Below is a small trained network, with its code and all its weights. Each question gives an input and a class and asks what happens when units are switched off, that is, made to give their printed mean instead of their output.

import numpy as np


def w(rows, s, z=0):
    codes = np.array(rows[::2]) - 128.0
    scale = np.full(codes.shape[1], s)
    scale[-1] = z or s
    return codes * scale


def norm(h):
    return h / np.sqrt((h * h).mean(-1, keepdims=True) + 1e-5)


def f(y):
    return y / 2 * (1 + np.tanh(0.7978845608 * (y + 0.044715 * y**3)))


def log_softmax(a):
    a = a - a.max(-1, keepdims=True)
    return a - np.log(np.exp(a).sum(-1, keepdims=True))


def net(x, mask):
    res = np.array(x, float).reshape(1, 4) / 4 @ E
    u = 0
    for l in range(4):
        y = f(norm(res) @ A[l][:, :-1].T + A[l][:, -1])
        res = res + np.where(mask[u : u + 7], y, B[l][:, -1]) @ B[l][:, :-1]
        u += 7
    return log_softmax(norm(res)[-1] @ U[:, :-1].T + U[:, -1])


A, B = {}, {}
E = w([
[150,78,254,94,112,130,100,172,121],'x0',
[163,18,81,51,68,137,155,147,161],'x1',
[15,52,118,200,95,168,90,156,217],'x2',
[7,114,118,81,130,137,177,102,56],'x3',
],0.0045)
A[0] = w([
[29,180,162,109,104,128,235,197,132,4],'0.n0',
[116,161,3,215,22,63,87,180,47,45],'0.n1',
[177,167,154,183,134,96,166,210,213,26],'0.n2',
[120,116,210,162,54,37,92,204,83,46],'0.n3',
[93,176,187,205,214,109,106,103,113,32],'0.n4',
[149,196,171,193,53,154,211,194,160,57],'0.n5',
[61,117,153,176,44,134,126,98,192,71],'0.n6',
],0.006,0.0015)
B[0] = w([
[195,90,112,183,130,148,2,34,90,199],'0.n0',
[129,118,200,65,197,206,182,84,163,186],'0.n1',
[114,80,91,156,121,143,42,40,40,207],'0.n2',
[105,142,107,104,196,225,223,45,161,193],'0.n3',
[136,150,133,148,3,160,212,146,109,252],'0.n4',
[144,125,154,162,165,94,96,71,105,141],'0.n5',
[166,82,123,190,191,88,187,223,112,231],'0.n6',
],0.0061,0.0027)
A[1] = w([
[30,158,159,111,126,121,81,190,190,124],'1.n0',
[14,122,137,91,128,59,89,123,62,4],'1.n1',
[162,168,138,67,141,71,151,156,59,49],'1.n2',
[112,116,255,94,114,122,98,165,133,77],'1.n3',
[69,240,180,145,116,121,89,183,135,46],'1.n4',
[136,92,90,51,67,107,145,175,140,24],'1.n5',
[110,188,42,138,142,97,140,132,165,75],'1.n6',
],0.0082,0.0018)
B[1] = w([
[143,134,142,153,167,94,149,175,144,135],'1.n0',
[129,106,124,135,121,138,69,102,92,173],'1.n1',
[133,132,152,152,170,127,107,247,120,254],'1.n2',
[105,134,64,105,180,137,163,58,160,165],'1.n3',
[143,143,110,165,69,124,176,67,112,167],'1.n4',
[126,143,116,143,61,131,165,116,128,192],'1.n5',
[136,96,184,86,175,141,147,102,145,158],'1.n6',
],0.011,0.0032)
A[2] = w([
[118,155,160,34,228,192,167,52,187,106],'2.n0',
[153,66,133,74,106,120,135,135,151,86],'2.n1',
[70,118,96,95,118,120,79,117,75,43],'2.n2',
[130,129,121,82,2,136,157,163,171,25],'2.n3',
[147,68,112,86,164,102,97,83,126,65],'2.n4',
[49,99,139,72,109,109,83,124,39,4],'2.n5',
[200,161,128,142,108,94,20,88,209,38],'2.n6',
],0.008,0.0015)
B[2] = w([
[112,2,124,49,134,195,234,120,244,253],'2.n0',
[133,178,118,144,123,104,171,88,94,157],'2.n1',
[179,77,150,188,149,160,110,137,96,151],'2.n2',
[134,189,166,207,74,122,140,67,118,173],'2.n3',
[141,183,151,176,95,171,104,157,66,161],'2.n4',
[155,117,113,127,132,181,35,78,173,174],'2.n5',
[65,40,100,106,127,218,34,89,50,170],'2.n6',
],0.0071,0.0045)
A[3] = w([
[117,178,186,153,173,146,112,99,118,141],'3.n0',
[144,62,128,78,121,127,76,175,157,187],'3.n1',
[140,153,105,59,199,60,115,217,110,86],'3.n2',
[116,212,134,142,2,53,180,50,110,58],'3.n3',
[67,97,135,152,120,161,120,98,185,97],'3.n4',
[107,86,96,96,116,109,9,52,62,41],'3.n5',
[65,96,116,179,181,20,100,247,193,4],'3.n6',
],0.0093,0.0011)
B[3] = w([
[112,67,75,110,54,115,147,114,158,161],'3.n0',
[76,160,123,186,119,128,166,70,118,187],'3.n1',
[94,181,173,100,121,67,60,193,144,183],'3.n2',
[98,167,91,250,97,52,186,63,92,254],'3.n3',
[166,147,126,56,140,81,133,161,124,219],'3.n4',
[158,103,130,133,134,192,25,129,135,252],'3.n5',
[144,255,198,60,126,83,60,214,73,225],'3.n6',
],0.0097,0.0056)
U = w([
[130,186,110,228,53,63,183,81,100,215],'0',
[140,223,186,96,135,67,80,232,113,138],'1',
[132,80,125,64,155,151,201,115,196,150],'2',
[161,94,119,159,109,196,1,97,104,2],'3',
],0.0087,0.00082)

Each question gives the input, the list of numbers given to net, and the class t.
The units are the neurons (one row each of A and B). Each row of codes is followed by its name. A weight is (code - 128) times the scale printed after its matrix; where a second scale follows, it is the last column's (A, B and U).
mask holds one flag per neuron, layer by layer. A switched-off neuron (its flag False) gives its mean, the last column of its row in B, instead of its output. The means were averaged over made-up inputs and are rounded, as every weight is.
A unit's drop is (log p(t) with every unit on - log p(t) with that unit switched off) / (log p(t) with every unit on - log p(t) with every unit switched off).
The circuit of an input: a set's keep is (log p(t) with only the set's units on - log p(t) with every unit switched off) / (log p(t) with every unit on - log p(t) with every unit switched off). Starting from the 12 units with the biggest drops (on a tie, the unit counted first), units are removed one at a time, each time the one whose removal leaves the highest keep (on an exact tie, the one counted first), for as long as the keep stays at least 0.8.
units of the circuit, in order: the units of the circuit, biggest drop first
most important unit: the unit with the biggest drop
top k neurons: the k neurons with the biggest drops, biggest first
k most important neurons of layer l: the k neurons of layer l with the biggest drops, biggest first
drop of u: that unit's drop, to one decimal
input [7,-8,-8,-2], class 0: most important unit -> 1.n4
input [-7,-4,-6,-7], class 2: units of the circuit, in order -> 1.n6, 0.n0, 2.n0
input [-7,-6,-7,1], class 1: top 4 neurons -> 1.n2, 0.n3, 3.n2, 1.n3
input [7,-7,5,1], class 0: top 4 neurons -> 0.n4, 1.n4, 0.n1, 1.n6
input [-1,-7,8,-4], class 1: top 4 neurons -> 0.n6, 3.n6, 2.n3, 1.n0
input [-2,1,-3,-3], class 1: units of the circuit, in order -> 0.n0, 1.n2
input [-5,8,7,-8], class 0: 3 most important neurons of layer 2 -> 2.n0, 2.n3, 2.n1
input [-5,-4,-4,-5], class 2: top 3 neurons -> 1.n6, 0.n0, 0.n6
input [-7,0,8,3], class 1: 2 most important neurons of layer 0 -> 0.n3, 0.n6
input [1,5,-5,1], class 0: top 4 neurons -> 1.n5, 2.n3, 0.n6, 3.n3
input [5,-5,-1,2], class 0: top 4 neurons -> 0.n4, 0.n1, 1.n6, 1.n4
input [-1,6,1,7], class 3: 2 most important neurons of layer 0 -> 0.n4, 0.n0
input [-6,5,4,-5], class 2: 2 most important neurons of layer 0 -> 0.n4, 0.n1
input [7,-7,4,-6], class 0: units of the circuit, in order -> 1.n4
input [-8,2,-7,8], class 2: top 4 neurons -> 1.n6, 2.n0, 0.n2, 0.n1
input [0,-1,1,2], class 3: top 2 neurons -> 0.n0, 1.n2
input [6,0,-1,8], class 3: top 2 neurons -> 1.n1, 0.n0
input [-3,5,-4,6], class 3: top 3 neurons -> 0.n4, 1.n1, 2.n5
input [-5,0,2,-6], class 3: top 2 neurons -> 0.n2, 2.n6
input [0,6,-7,5], class 1: units of the circuit, in order -> 1.n2
input [-5,1,2,7], class 3: 2 most important neurons of layer 0 -> 0.n3, 0.n0
input [-5,-4,0,-7], class 3: 2 most important neurons of layer 0 -> 0.n2, 0.n3
input [5,8,0,-8], class 0: 2 most important neurons of layer 2 -> 2.n3, 2.n1
input [5,-6,-2,2], class 0: drop of 0.n4 -> 2.1
input [-1,-5,0,7], class 3: top 2 neurons -> 0.n0, 1.n1
input [-4,3,-4,0], class 1: drop of 1.n2 -> 2.5
input [4,-5,0,4], class 0: most important unit -> 0.n4
